Below are the code and all the weights of a small trained network. Each question names an input and a target symbol and asks about switching units off, where a switched-off unit gives its printed mean instead of its output.

import numpy as np


def w(rows, s, z=0):
    codes = np.array(rows[::2]) - 128.0
    scale = np.full(codes.shape[1], s)
    scale[-1] = z or s
    return codes * scale


def f(y):
    return y / 2 * (1 + np.tanh(0.7978845608 * (y + 0.044715 * y**3)))


def softmax(a):
    e = np.exp(a - a.max(-1, keepdims=True))
    return e / e.sum(-1, keepdims=True)


def log_softmax(a):
    a = a - a.max(-1, keepdims=True)
    return a - np.log(np.exp(a).sum(-1, keepdims=True))


def net(x, mask):
    ids = ['αβεζημξπστφψω'.index(c) for c in x.split()]
    T = len(ids)
    res = E[ids] + P[:T]
    q, k, v = (res @ M[0].T for M in (Q, K, V))
    z = softmax(np.where(np.tri(T) > 0, q @ k.T / 2**0.5, -1e9)) @ v
    res = res + np.where(mask[0], z, O[0][:, -1]) @ O[0][:, :-1]
    y = f(res @ A[0][:, :-1].T + A[0][:, -1])
    res = res + np.where(mask[1:17], y, B[0][:, -1]) @ B[0][:, :-1]
    return log_softmax(res[-1] @ U[:, :-1].T + U[:, -1])


Q, K, V, O, A, B = {}, {}, {}, {}, {}, {}
E = w([
[108,144,180,133,97],'α',
[119,154,206,108,75],'β',
[142,65,159,138,196],'ε',
[168,58,88,125,111],'ζ',
[109,135,173,146,153],'η',
[237,194,109,115,90],'μ',
[204,156,109,150,173],'ξ',
[136,65,193,103,100],'π',
[120,132,151,158,158],'σ',
[197,132,168,83,123],'τ',
[151,129,120,142,112],'φ',
[51,150,94,161,254],'ψ',
[113,138,158,151,93],'ω',
],0.026)
P = w([
[90,37,148,254,191],'0',
[81,101,199,32,122],'1',
[79,99,213,24,116],'2',
[85,103,218,21,119],'3',
[85,107,210,22,115],'4',
[81,109,220,17,110],'5',
],0.0087)
Q[0] = w([
[125,90,87,161,105],'h1',
[112,73,250,113,112],'h1',
],0.016)
K[0] = w([
[101,31,122,64,91],'h1',
[157,58,139,253,102],'h1',
],0.014)
V[0] = w([
[200,117,165,42,239],'h1',
[174,108,10,187,152],'h1',
],0.013)
O[0] = w([
[128,161,223,51,254,254],'h1',
[93,139,48,91,136,133],'h1',
],0.014,0.0052)
A[0] = w([
[114,3,165,118,114,85],'n1',
[163,185,131,90,80,111],'n2',
[97,106,175,98,78,148],'n3',
[126,28,123,103,133,202],'n4',
[117,170,46,115,70,84],'n5',
[78,120,149,118,108,170],'n6',
[86,95,93,68,106,90],'n7',
[192,174,125,129,138,153],'n8',
[124,60,118,116,167,113],'n9',
[72,163,142,66,179,76],'n10',
[38,204,112,153,120,123],'n11',
[133,187,133,89,117,95],'n12',
[90,99,118,77,112,145],'n13',
[116,227,53,93,151,11],'n14',
[142,187,110,87,85,220],'n15',
[15,148,126,162,133,199],'n16',
],0.017,0.011)
B[0] = w([
[147,166,138,120,8,173],'n1',
[122,177,126,138,84,146],'n2',
[115,79,116,185,203,175],'n3',
[118,211,55,222,147,166],'n4',
[158,218,134,81,73,153],'n5',
[176,173,139,147,160,152],'n6',
[217,57,213,165,76,149],'n7',
[80,96,167,156,184,161],'n8',
[108,129,127,254,67,157],'n9',
[106,82,98,129,59,252],'n10',
[167,53,132,89,117,140],'n11',
[104,133,79,116,113,167],'n12',
[168,112,111,112,168,152],'n13',
[143,113,228,107,122,153],'n14',
[96,180,65,132,161,155],'n15',
[102,205,75,96,152,154],'n16',
],0.0096,0.036)
U = w([
[136,107,101,199,109,75],'α',
[224,90,168,151,110,104],'β',
[52,123,45,133,145,46],'ε',
[174,180,195,65,85,37],'ζ',
[86,246,173,128,171,195],'η',
[161,113,72,125,157,217],'μ',
[169,85,154,83,57,3],'ξ',
[198,184,228,118,174,153],'π',
[126,155,49,187,254,210],'σ',
[109,87,183,142,166,159],'τ',
[154,180,75,119,163,168],'φ',
[164,113,98,110,127,200],'ψ',
[90,197,138,111,73,2],'ω',
],0.0098,0.0071)

Each question gives the input, a string of symbols that net reads in full, and the target symbol t.
The units are the heads (2 rows each of Q, K, V and O) and the neurons (one row each of A and B). Each row of codes is followed by its name. A weight is (code - 128) times the scale printed after its matrix; where a second scale follows, it is the last column's (O, A, B and U).
mask holds one flag per unit, heads first, then neurons. A switched-off unit (its flag False) gives its mean, the last column of its rows in O or B, instead of its output. The means were averaged over made-up inputs and are rounded, as every weight is.
A unit's drop is (log p(t) with every unit on - log p(t) with that unit switched off) / (log p(t) with every unit on - log p(t) with every unit switched off).
The circuit of an input: a set's keep is (log p(t) with only the set's units on - log p(t) with every unit switched off) / (log p(t) with every unit on - log p(t) with every unit switched off). Starting from the 12 units with the biggest drops (on a tie, the unit counted first), units are removed one at a time, each time the one whose removal leaves the highest keep (on an exact tie, the one counted first), for as long as the keep stays at least 0.8.
circuit, biggest first: the units of the circuit, biggest drop first
unit that matters most: the unit with the biggest drop
k most important neurons: the k neurons with the biggest drops, biggest first
drop when u is switched off: that unit's drop, to one decimal
input π τ τ τ σ, target π: circuit, biggest first -> [h1 n10]
input ε τ ε α ω, target ε: circuit, biggest first -> [h1 n10 n7 n1]
input β ω ζ ξ ω, target β: circuit, biggest first -> [h1 n10]
input ζ η τ μ ζ, target β: circuit, biggest first -> [n7 h1 n10]
input ε ξ τ σ, target ε: circuit, biggest first -> [n10 h1 n7]
input β φ τ, target β: circuit, biggest first -> [h1]
input σ α η, target σ: 2 most important neurons -> [n10 n1]
input π ζ η, target π: circuit, biggest first -> [h1 n10]
input ξ ζ τ β, target ξ: circuit, biggest first -> [h1 n10 n7]
input ξ ξ π μ τ, target ξ: 4 most important neurons -> [n10 n14 n7 n3]
input ξ μ τ ε φ η, target ξ: 2 most important neurons -> [n10 n14]
input τ σ ξ τ π η, target τ: circuit, biggest first -> [h1 n10 n1]
input ξ τ ω α π, target α: circuit, biggest first -> [n4 n9]
input ζ φ ζ β, target ζ: 3 most important neurons -> [n7 n5 n14]
input β τ τ ε ξ, target τ: circuit, biggest first -> [h1 n8 n10]
input ζ ω σ π ψ φ, target ζ: 3 most important neurons -> [n5 n7 n14]
input α φ β τ α ω, target α: circuit, biggest first -> [h1]
input σ π ψ σ, target σ: 3 most important neurons -> [n10 n1 n5]
input ξ ζ τ, target ξ: 2 most important neurons -> [n10 n7]
input π ξ ψ η π, target β: unit that matters most -> n1
input β ξ π, target α: 4 most important neurons -> [n4 n3 n7 n14]
input φ π ζ ω ε, target α: 2 most important neurons -> [n4 n7]
input φ σ ψ τ, target φ: 3 most important neurons -> [n15 n10 n5]
input α μ π τ α, target α: 3 most important neurons -> [n3 n5 n14]
input ω τ α τ, target ω: drop when n11 is switched off -> 0.0
input μ ω ε τ ω η, target μ: drop when h1 is switched off -> 0.7
input φ τ ζ ψ τ ω, target φ: most important neuron -> [n5]
